Below are the code and all the weights of a small trained network. Each question names an input and a class and asks about switching units off, where a switched-off unit gives its printed mean instead of its output.

import numpy as np


def w(rows, s, z=0):
    codes = np.array(rows[::2]) - 128.0
    scale = np.full(codes.shape[1], s)
    scale[-1] = z or s
    return codes * scale


def f(y):
    return np.maximum(y, 0)


def log_softmax(a):
    a = a - a.max(-1, keepdims=True)
    return a - np.log(np.exp(a).sum(-1, keepdims=True))


def net(x, mask):
    res = np.array(x, float).reshape(1, 3) / 4 @ E
    y = f(res @ A[0][:, :-1].T + A[0][:, -1])
    res = res + np.where(mask, y, B[0][:, -1]) @ B[0][:, :-1]
    return log_softmax(res[-1] @ U[:, :-1].T + U[:, -1])


A, B = {}, {}
E = w([
[161,124,157,133,157,240,120,189,181,145],'x0',
[142,53,101,198,139,142,80,134,180,57],'x1',
[45,174,114,179,52,167,254,100,123,140],'x2',
],0.0092)
A[0] = w([
[204,77,70,77,181,101,78,134,80,84,111],'n0',
[166,149,57,63,147,64,22,100,127,102,254],'n1',
[3,250,207,98,127,225,180,168,118,201,158],'n2',
[148,49,135,91,207,155,26,157,161,73,210],'n3',
[26,235,166,104,115,131,179,97,86,142,58],'n4',
[36,207,185,75,75,116,185,149,15,221,171],'n5',
[79,59,37,199,73,81,132,54,160,27,116],'n6',
[100,26,131,239,47,46,181,52,115,36,115],'n7',
[47,151,179,107,62,216,167,201,178,190,174],'n8',
[149,159,122,55,198,140,28,186,142,114,218],'n9',
[34,195,176,99,77,160,182,96,135,223,62],'n10',
],0.0062,0.0031)
B[0] = w([
[163,86,196,98,149,104,14,153,155,119,209],'n0',
[126,69,239,125,132,110,33,109,211,3,238],'n1',
[225,57,141,116,66,190,190,173,168,118,245],'n2',
[215,83,196,111,112,117,74,187,173,34,255],'n3',
[221,111,94,8,86,116,228,98,71,154,205],'n4',
[125,162,52,23,35,55,222,66,99,191,249],'n5',
[8,248,109,116,71,117,117,37,47,58,213],'n6',
[11,140,188,147,89,72,63,54,60,97,219],'n7',
[194,34,99,166,134,204,184,177,208,128,221],'n8',
[167,69,237,122,119,91,103,85,190,65,232],'n9',
[223,96,67,100,106,172,188,153,140,156,211],'n10',
],0.0063,0.0084)
U = w([
[226,30,191,182,185,199,75,206,222,64,248],'0',
[27,99,143,225,111,195,97,73,159,75,100],'1',
[101,184,79,58,76,64,214,84,72,195,68],'2',
[113,87,31,153,193,151,140,144,101,222,3],'3',
[24,136,172,76,147,2,57,14,68,107,201],'4',
],0.0067,0.0045)

Each question gives the input, the list of numbers given to net, and the class t.
The units are the neurons (one row each of A and B). Each row of codes is followed by its name. A weight is (code - 128) times the scale printed after its matrix; where a second scale follows, it is the last column's (A, B and U).
mask holds one flag per neuron, in row order. A switched-off neuron (its flag False) gives its mean, the last column of its row in B, instead of its output. The means were averaged over made-up inputs and are rounded, as every weight is.
A unit's drop is (log p(t) with every unit on - log p(t) with that unit switched off) / (log p(t) with every unit on - log p(t) with every unit switched off).
The circuit of an input: a set's keep is (log p(t) with only the set's units on - log p(t) with every unit switched off) / (log p(t) with every unit on - log p(t) with every unit switched off). Starting from all 11 units, units are removed one at a time, each time the one whose removal leaves the highest keep (on an exact tie, the one counted first), for as long as the keep stays at least 0.8.
circuit, biggest first: the units of the circuit, biggest drop first
most important unit: the unit with the biggest drop
k most important neurons: the k neurons with the biggest drops, biggest first
drop when u is switched off: that unit's drop, to one decimal
input [5,7,7], class 1: circuit, biggest first => [n6, n3]
input [2,3,5], class 1: most important unit => n3
input [-3,-6,-2], class 2: circuit, biggest first => [n5, n7]
input [0,1,3], class 2: circuit, biggest first => [n1, n3]
input [5,-3,5], class 2: 2 most important neurons => [n5, n3]
input [2,0,4], class 2: 3 most important neurons => [n3, n1, n9]
input [0,1,2], class 2: 4 most important neurons => [n1, n3, n9, n0]
input [-7,-7,-3], class 2: 3 most important neurons => [n5, n7, n4]
input [2,-4,2], class 2: drop when n5 is switched off => 0.2
input [-3,6,4], class 4: drop when n7 is switched off => 0.1
input [-5,-5,1], class 2: drop when n9 is switched off => 0.0
